Here are made-up elements, facts about them, and rows of numbers that follow some of those facts. Name the element behind each unnamed row.

Some facts about the elements:
bover Ω [pelum, tisten]
brerok Ω [tufam, gemes]
broflol Ω [gregama, tragor, metruk, pizal, lela, pufludri, trutegral, ruzem]
bronoba Ω [plilam]
brunum Ω [klaflal, lela]
damor Ω [dribrofi, tromen, tribra]
dogrugrak Ω [poklum, nudo, bubal]
doplol Ω [femibrol]
drefaben Ω [flistarar, skimun]
drezu Ω [flovar, tretuk, teskan, drorik, foflo]
dridim Ω [skirul, giplon]
dritris Ω [plotrestum, luflal]
dromok Ω [pidrok, mufleflo, drigrul, dranok]
droska Ω [tretuk]
dukik Ω [tanem, gregama, stope, sezes]
fidis Ω [rastu, lela]
fisuk Ω [foflo]
flemus Ω [flovar, kalom]
flifla Ω [tribre]
fusku Ω [gezodok, dorel, foflo]
gaflek Ω [femibrol, skiluk, kiplon]
goski Ω [segrupu, klafu, ruzem]
grabegre Ω [pizal, skimun]
grobes Ω [plotrestum, vumem, tribra]
grofon Ω [plinul, puplur, gotago, gemes]
guzes Ω [moplek, skestuli, flogir, rolomus, skoflar]
kazal Ω [lubuk, zibral, navu, plilam]
kebren Ω [tromen, pogrum, vitrin]
kestudor Ω [vumem, boflek]
kipla Ω [poklum, nabrur]
klagume Ω [flistarar]
klarek Ω [gasur, tori, dranok]
klimi Ω [redrul, dranok]
kobrik Ω [pefum, vupun, bropar]
kudrafun Ω [lebostar, lata]
liklos Ω [stope, gotago, lela, dranok]
lolum Ω [skipom, tivon]
lono Ω [rolomus, flagrim, drebruklu, lata]
mamin Ω [dakastom, kivik, ribi, trutegral, giplon, mobam]
mebol Ω [navu]
mesetil Ω [gretam, tivon, bolim, fluflos, tilos, daflis]
mopa Ω [skestuli, vobes, tori]
mupum Ω [leskos]
namon Ω [plinul, nudo, drigrul, flika]
nasu Ω [gera]
natun Ω [febul, lebostar]
neskon Ω [nupa, klafu, skiluk, pipa]
noskar Ω [flovar, tregam]
pagire Ω [tade, vupun, vodol]
pamimo Ω [nivo]
pitro Ω [tufam, nevim, luflal, grubas, klisin]
plarem Ω [kledrom, mobam]
plevis Ω [doba, debru]
plugrufle Ω [skimun, ridror]
plure Ω [drigrul]
plutom Ω [vupun, firum, moru]
popan Ω [pizal]
ragrek Ω [vupun, tribre]
rakorem Ω [tragoto, puplur, luflal, gagu, safufik, mobam]
rimer Ω [plimal, skipom, droflus, plimam, badre]
rogru Ω [nudo, grusta, fudron, klaflal, dranok]
rorel Ω [groplo, plinul, nilin]
ruskar Ω [pelum]
sebratrim Ω [febul]
skadiplik Ω [pudun, gemes]
skeflas Ω [gera, droflus, pizal, puplur, segrupu]
skelak Ω [dakastom, zifi, grubas]
skiflates Ω [boflek, skoflar]
skotres Ω [poklum, daflis]
sotra Ω [tilos, bademos, ruzem]
stiklor Ω [nitra, grafeplak, nevim, tivon, rovam, lela]
stime Ω [vupun]
stopir Ω [boflek, klafu, pipa]
sulaflos Ω [grusta, debru, foflo]
teskul Ω [kloze, drebruklu, gemes]
trepim Ω [klison, gotago, kalom]
trigis Ω [doba, bubal]
trogre Ω [zubo, mufleflo, tisten]
vafum Ω [lubuk, bolim, tribra]
vagrilen Ω [pefum, gotago, gasur]
vatu Ω [metruk]
vedrubran Ω [skipom]
vezir Ω [tromen]
vomel Ω [brepe, traflel, puplur, tori]
zamul Ω [tragoto, treklu, tilos, sketodrus]
zeklum Ω [groplo, tregam, nivo]
zeplur Ω [metruk, febul, sketodrus]
zurin Ω [gretam, bolim, mufleflo, beflom]
{bademos, badre, beflom, bover, brerok, bubal, dakastom, doplol, dorel, dranok, drebruklu, drefaben, dribrofi, drigrul, dritris, droflus, dromok, femibrol, fidis, flemus, flifla, flika, flistarar, flogir, fluflos, fovuk, gaflek, gagu, gasur, gemes, giplon, gotago, grabegre, grafeplak, gregama, grobes, grubas, grusta, kazal, kebren, kipla, klaflal, klagume, lata, lebostar, mamin, mebol, mopa, moplek, mupum, nabrur, namon, nasu, noskar, nupa, pagire, pefum, pelum, pipa, plevis, plimal, plotrestum, plutom, pogrum, popan, pudun, pufludri, puplur, rakorem, ribi, rimer, rorel, ruskar, ruzem, safufik, segrupu, skeflas, skipom, skoflar, skotres, sotra, stope, stopir, tade, teskan, tretuk, tribra, tribre, trutegral, vafum, vatu, vodol, vomel, zamul, zeklum, zifi, zurin} μ 105
{boflek, broflol, bronoba, bropar, brunum, debru, drezu, fisuk, foflo, gera, groplo, kalom, klarek, lolum, lubuk, metruk, neskon, nivo, plarem, plilam, plimam, redrul, ridror, sebratrim, skadiplik, skelak, skestuli, sketodrus, skirul, stiklor, stime, tori, traflel, tufam, vobes, vumem, zubo} μ 218
{bolim, droska, goski, kiplon, klimi, klisin, navu, pidrok, pitro, plinul, ragrek, rolomus, skiflates, sulaflos, tisten, tivon, tromen, vitrin} μ 693
{brepe, doba, flagrim, gezodok, guzes, kivik, klafu, kloze, kudrafun, liklos, mesetil, mufleflo, nilin, nudo, rovam, tilos, tragor, tragoto, treklu, trogre, vagrilen, vedrubran, vezir, zibral} μ 299
{daflis, drorik, dukik, grofon, kobrik, lela, leskos, luflal, mobam, moru, pamimo, plure, poklum, rogru, skimun, trigis, vupun, zeplur} μ 3
{damor, dogrugrak, dridim, febul, firum, flovar, fudron, fusku, gretam, kestudor, kledrom, klison, lono, natun, nevim, nitra, pizal, plugrufle, rastu, sezes, skiluk, tanem, teskul, tregam, trepim} μ 27

Known rows:
gera: [-9  0 -1  1  4 -1 14 -7 -3 -2  4  1 -5 -4 -5 -4 12  3  2  0 -1 -4  0  2
 -7 -8 -4 -3 12  2 -1 12]
vezir: [ -8 -11   6  -1  14  -4  -4  15  -3  -3  -5  -4   4  19  11  11  -5   6
  -5  -1  23  -4  14   1  -6   9  15 -10   4 -12   3   6]
luflal: [ -2  -7   2  10   6  -5  -1  -7   0  -3   8  13  12   0   4  -4  11   7
  -7  10  -6  -7   0 -11  -8  -8  -5  -8   0   3   3  -6]
tretuk: [ 16  23  -1   0  -2   4  -2   1  -2  -3  -4  -2   6  -5   0  -5  27  -2
   0  -6  -4  -6   0 -10  -8  -3  -2   6  -3  -6   3   0]
dridim: [ -6 -10  -8  10  -2  -7  -3  -5  -3  -2  -5  -3  -3   1  25   9  -1  -7
  -2   7  -5  -6   6 -10  -8  -8  10  -6  -8  -9   9  10]
dukik: [ -6 -14   0   0   1  -6  -4  -7   2  -3  -2   2  12  -2   9  13  18  17
   1  22  -8  -4   0   1  -9  -9   4  -9  -9  -7  -7  -3]
flifla: [  4 -15  -6   2   1  -4   0  14  -2   7  -7  -2  -4  -4   8   6  -2  10
  -6   2  -6  16   0 -12  -9   5   7  17  -7 -10  -5   5]
bademos: [  3   6   5   6  -2   8  -2  -3  -4  -3  -1   1  -2  -4  -4  -7  24   1
  -6  -4  -3  -5   0 -11  -7  -8  -2   2  -4  -5  -6   3]
trogre: [ -4 -12   0  -3   3  -6  -3   9  -4  -2  -6  -4   1   8   0   9  -4   3
  -6   4  12  -4   2  12  -5  -4  20  -8  -7 -13  -8  -1]
pitro: [ -5 -12  -1  12  -1  -6  -2   6  -3  -1   3   7  10  -4  26   1  -4  -1
  15  18   4  -5   3  -1  -4  -9  -2   9  11  -5  -5  14]
klimi: [ -6 -12  14  -3  -3  -5  -3   7  13  -2  -6  -3  -4  -5   3   4  -1   2
  36  29  -5  -2   1  18  -2  -9  30   6 -10 -11  -6  -7]
goski: [ -9 -14  11   7  -2  -5  -4   2  -3  -1   4   3   2  -5  12   4  -5  -2
   7  11  -4   0  15   1  -7  -9   3  -8   9 -10   3  26]
safufik: [  4   7   1   6  -2   8  -1  -4  -4  -3  -2   3  -1  -4  -4  -6  22   2
  -7  -4  -3  -6  -1 -12  -7  -6  -3   6  -4  -4  -7   2]
kipla: [-5 -6  3  1  0 -6 -4 11 -3  3 -8 -4  4 -5 20  0 15 15 -6  4  2  1  3 -7
 -8  8  8 -3 -6 -9 -7  4]
bronoba: [-10  -5   0   0  10  -7   0  -6  -4  -1  -4  -4  -5   2  13  12   0  16
   3   6   6   4   4   3  -8   2   2  -2   8  -2  -3  11]
dritris: [ -8 -10  -2   9   2  -4  -4   9  -2   5  -6  -2  10  -4  31  -4   3  15
  -6   5   8  -5   6  -8  -7  15   1   0  -1 -10  -8  10]
boflek: [-10  12  17   5  13  -6  -1  -6  -3  -3   4  -1  -4   7   0  -3   4   8
  -6  -3  11  -3   9  -9  -7  -3  -1  -8  17   3   5   6]
grofon: [ -9 -14  -6  19  15  -5  16  -7  17  -3  -5  14  44  -4  70  -2  -4  27
  22  47   1  -4   1  13  -6  14  -5  25   0   2  -7  -5]

Rows to name:
No name comes twice in this set of rows, the named rows included.
[ -7 -10  -5  23   5   7  15   5  -4   4  -6   6  36  -4  68  -6  -6  21
   5  23  21  -4  -1  -1  -1  33  -6  41   7   4  -7   9]  brerok
[-4 -8 -6  7 -2 -6  1 -6  5 -2 -7 -3  0 -5 39  7 -6 -3 20 20 -4 -5  0  1
 -8 -9 14 10 -9 -9 -7 -1]  trepim
[  6 -11  -3   8  -1  29  -1  -6   2   1  24  -3  17  42   1  61   2  24
   2  15   8  45   4  14  -8 -10  -6  29 -10  42 -10  46]  sebratrim
[ 0  4 -7 25  1 19 19 -4 -4 -1 -2 14 27 -5 43 -5 -5 10 -2 12 14 -5  1 -7
 -1 17 -5 41  9 10 -9  1]  gemes
[ -1  -4   3   2  -3  20   6  -8  -1  -2  17  -4  -3  10  -7  17  19   7
   0   2  -1  17   1   8  -8 -10  -5   7  -6  22  -8  26]  metruk
[ -6   2  30  10  -1  -5  -4   6  -4  -2   8  10  -5  -3  -2  -5  -6  -7
  -6   1   3  -5  12 -12  -7  -8   2  -8  14  -6  11   3]  tromen
[ 18 -13  -8  22   0  27  -4  -5   3   2  19  -2  27  43  15  59   0   1
  -5  16  -1  23   9  -3  -7 -10  -5  21  -9  33  -3  46]  natun
[ 13 -13  -6   0  -3   0  -1   6  -3  -3   5  -4  21  25   0  30  -6   4
  -7   5  14   3   1  15  -2  -7   2   1  -8   4  -6  21]  kudrafun
[  1 -14  -6  -4   3  -6   9   4   6  -3  -6  -2   1  -5   7   5  -6   5
   1  18   7  -6   1  21  -1  -5  20  13  -9 -10  -7  -6]  vagrilen
[-9 -7  7  1 16 -5 -2 -5 -5 -1 -2 -4 -4  6 16 10  2 17 -4  3 11  5 13 -1
 -9  5  3 -8 12 -5  1 14]  neskon
[ -6 -13  -6  -3  -2  -5  -1  -2  25  -2  -5  -3  -3  -5  -2   8   2  10
  16  31   1  -5   0  48   6 -10  41   0  -9 -11  -5  -7]  liklos

The same elements again, as new rows of numbers:
Some rows with their names:
kobrik: [-45 -26 -21 -48   0  -1 -10  -6  26  29 -33  20 -41   3 -62 -72 -28 -25
 -44   7 -22   5  39  67  -3  -1  -3]
vupun: [-17 -11  16 -30 -16   9 -39   1  -1  31 -89   9 -64  -7 -51 -35  -1   7
 -42 -19 -69   2  -2  64 -47  39  20]
kloze: [ 32 -22  19  30 -55  19  -3 -33 -24   6   8  32 -50  34  -8  28   2 -18
 -44 -34  19   5 -34   4 -36   6  26]
vedrubran: [-20 -37 -10   3 -30   5  29 -46   5  10  45  27 -34  26 -33 -33 -18 -47
 -44 -10  51 -10   2   7  -5 -28  -4]
drebruklu: [ 18  24   3  13  11  16   2 -21 -17   5 -28   7 -22  18  33   8  17 -22
  17  -7  -4  30  -6  12 -34  20  16]
zamul: [-11 -15  -9  -8  39  16  40 -24  28  12  11   3 -14  25   4 -36 -20 -36
  12  17  31   5  20  18  23  -1   7]
lolum: [-15   6 -27 -48  29  -1  -3  -7   5   6  21 -10   8 -11   3 -32 -28 -49
   2  35   7  14  21  34  36 -13  -6]
foflo: [ 47 -33  -1 -17   6  18 -50 -12  15 -15 -11  -1 -42 -45  43  33  -8 -11
   1  44   1  81 -15  30 -20  52 -43]
fusku: [  7 -34 -11  -4  38 -13 -14 -19  31   1  69  -3 -53 -47  -9 -21 -27 -40
 -30  17  65  50  13   9 -22  -7 -51]
grofon: [-27  22 -52 -32 -21 -16  -8   1  -5   9   7  59   0  42 -16 -48 -16 -46
 -29  15  13  31  56  46  15 -39   2]
klimi: [-40 -40 -31  10  26 -23  27 -11  25  -8  -1  49  -3  48 -18 -20 -21 -15
 -22   5  35  53  31  49  10 -20  31]
grabegre: [-38  10 -51  -1  30  28  64   0  40 -37   7  -5 -57  -8  40 -15 -50 -89
  -3   5 -17   6  52   7  -2 -40  -7]
klagume: [-28  -6 -41  -3  30  16  33  -9  23  -7  16  -2 -39  10  18 -32 -25 -48
   8  11   9   7  38  13  13 -10   1]
zifi: [  4  26   9   6  14   7   8 -24 -15   1 -27   5 -16   5  41   6  18 -29
  17  -3 -13  39  -5  13 -47  18   4]
skirul: [ 27  32   8 -28   8   5 -27  -8 -24  -2 -23 -10   2 -19  32  17  -1 -35
   0  15 -28  43 -13  30 -22  13  -4]
drefaben: [-27   1 -46  -4  28  28  47  -5  34 -24   8  -2 -50   1  29 -25 -40 -71
   3  10  -3  11  46  10   2 -24  -8]
pidrok: [-21   1 -19  12 -23 -35  -7 -11  -2   3 -33   9 -20  30  18  25  14   6
 -12   5 -26  27   4   6 -44  24  35]
ruzem: [-13  20  -3  14   1   0   6  -8 -13   0 -10 -17 -22   5  45  17  11 -11
  21   3 -31   8  -3   5 -25  21  18]

Name these rows:
No name comes twice in this set of rows, the named rows included.
[-37 -16 -18 -55  58  23 -25   1   1  13 -28 -28 -45 -40 -57 -83 -29 -36
 -15   6 -25   3  13  73  13   6  -4]  stime
[ 19  20 -46 -40  25  19 -21   4  -8   7  17  12  -5  21 -10 -39 -28 -51
   3  21  27  16  26  39  52 -19  14]  skadiplik
[ -7 -16 -14 -21  49   8 -10  11  -5 -12  24  29   8   8  -6 -21 -39 -27
  -7  17  18  51  15  81  55 -27  19]  klarek
[  7  11  77  -4  15 -42  19 -21   5  28  35 -53  16 -32  12  36  -8  -6
 -30  -7  -7 -11 -40  -1 -42  15  11]  febul
[-20 -31 -19  -3 -35  -1  20 -47  -2  18  49  22 -32  25 -35 -40 -10 -46
 -38  -2  57 -14   5  -6  -7 -26  -8]  vezir
[-40 -31  29 -57 -13 -35  61 -33  61  35   4   4  43  12 -10 -22 -40 -24
 -37  36  -4  -6  23  33  11  -4 -12]  zeplur
[-52 -10 -35  -9  41   7  10 -10   8   8  11 -12 -38  -1  -9 -55  -9 -24
  14  13   3  -4  26  25  11   2   4]  flifla
[  4 -21  51 -16  43 -24  44 -24  40  34  61 -33  11 -16 -26 -13 -40 -33
 -38   0  50 -15 -10  15  10 -14   2]  natun
[-62 -17 -24  11  43  -6  29  -3  13 -10  34   8 -11  12  14 -21 -26 -14
  10  13  -2  14  31  41  28 -16  20]  fidis
[-63 -35 -39 -20  37  -5   5 -16  31  18 -55  -6 -62  11 -67 -81 -13 -21
 -31  -4  -8   0  28  40 -21   8  20]  ragrek
[-44   0 -51   2  26  16  48   5  34 -30  19 -11 -48   0  33 -13 -45 -63
   6  10 -18  -4  46  10  15 -24   8]  popan
[  7  -6  36  -4 -30 -10  14  -5   6  -1 -37  58   6  23  19  34 -19 -16
 -42  -8 -32  58   4  61 -33  -4  19]  lela
[-37 -22 -13  11  57   4  18  -9  -2  -8  23  38  -1  26   5 -36 -12 -18
  13   2  35  48  23  60  24 -19  16]  dromok
[-42   9 -56   2  22  15  35   4  19 -20  22  -6 -42  10  27 -24 -34 -58
   7  10 -13  -4  48   6  20 -23  12]  skeflas
[ -9  15  25   5  10  -7  15 -24  -3  14 -16 -19  -3   5  39  16  15  -8
  17   7 -22  17 -14   6 -33  28  11]  lebostar

